[[  8.0   2.5  44.4  50.7   3.1]
 [-70.6  14.8   9.6   1.4  78.9]
 [ 23.5  12.2 -40.4  84.5 -17.4]
 [ 24.5 -69.7 -54.7  -1.8  27.0]
 [-21.7 -59.5 -10.6  22.5 -33.3]]
|
[[ 14.8   9.6]
 [ 12.2 -40.4]]

[[ 19.9  56.2 -75.0 -68.1  50.8]
 [-19.9 -74.6  71.9   8.3  32.7]
 [ 66.1 -15.2  18.9  55.9 -86.0]]
|
[[-74.6  71.9]
 [-15.2  18.9]]

[[ -9.7 -41.5  52.2  48.2]
 [ -9.4  57.0  21.5  20.2]
 [-36.4 -44.7 -68.7  38.6]
 [ 59.5 -11.7  73.2  30.3]]
|
[[ 57.0  21.5]
 [-44.7 -68.7]]

[[-26.6 -78.6   3.9  28.0]
 [ 28.9  75.7 -17.6 -38.3]
 [-18.0 -65.8   6.3  28.0]
 [-26.6 -78.6  -0.9  17.8]
 [-13.8 -40.1  20.7   2.5]]
|
[[ 75.7 -17.6]
 [-65.8   6.3]]

[[-33.0 -21.4  19.9 -66.3]
 [ 34.9   2.6 -11.0  28.7]
 [-39.4 -47.6  42.2  14.3]
 [ 11.9  26.2  46.3 -40.2]]
|
[[  2.6 -11.0]
 [-47.6  42.2]]

[[-31.9   0.8 -24.1]
 [ 32.0  -8.9  36.7]
 [ 18.7 -23.3  68.8]
 [ 26.5 -16.5  48.3]
 [ 21.3  39.0 -63.6]]
|
[[ -8.9  36.7]
 [-23.3  68.8]]

[[ 20.4 -50.6  23.4  -3.6 -11.2]
 [ 40.5 -79.4  53.4   6.5 -39.1]
 [ 26.9  51.1 -54.1 -46.3  15.6]
 [-52.9 -69.4 -47.9  57.4 -77.9]]
|
[[-79.4  53.4]
 [ 51.1 -54.1]]
---
[[-16.3 -60.3  47.2]
 [ 11.5 -65.4 -15.4]
 [ 19.8  60.3 -47.2]
 [ 27.6 -27.1  -4.4]
 [-61.3  59.8 -67.8]]
|
[[-16.3 -60.3]
 [ 11.5 -65.4]
 [ 19.8  60.3]]

[[-36.3 -40.4]
 [-19.5   6.7]
 [  8.0  83.3]
 [ 22.3 -41.2]
 [ 11.7  14.1]]
|
[[-36.3 -40.4]
 [-19.5   6.7]
 [  8.0  83.3]]

[[ 51.8  43.7 -12.5  15.8 -13.3]
 [-16.8 -20.5  17.1 -40.1  49.8]
 [ 14.4  66.8  52.8 -20.1  30.6]]
|
[[ 51.8  43.7]
 [-16.8 -20.5]
 [ 14.4  66.8]]

[[  1.3  37.1]
 [  0.6 -39.0]
 [ -0.3   6.1]
 [ -0.2 -49.2]
 [  1.6  68.4]]
|
[[  1.3  37.1]
 [  0.6 -39.0]
 [ -0.3   6.1]]

[[  0.3   0.0   0.2   0.0   0.2]
 [  0.3   0.0  -0.4  -0.3   0.1]
 [ 17.3 -33.3 -62.2  14.6  -5.9]
 [ 22.2 -50.1 -33.7  51.1 -18.3]]
|
[[  0.3   0.0]
 [  0.3   0.0]
 [ 17.3 -33.3]]

[[-19.7 -26.9]
 [-47.0  72.9]
 [-66.8  47.3]
 [-11.3  -5.2]]
|
[[-19.7 -26.9]
 [-47.0  72.9]
 [-66.8  47.3]]

[[  6.1   7.8 -84.8]
 [ -7.1   1.1  43.2]
 [ -7.3  33.5  12.6]
 [ 33.8  16.3   7.2]
 [-64.9 -46.6  43.7]]
|
[[ 6.1  7.8]
 [-7.1  1.1]
 [-7.3 33.5]]
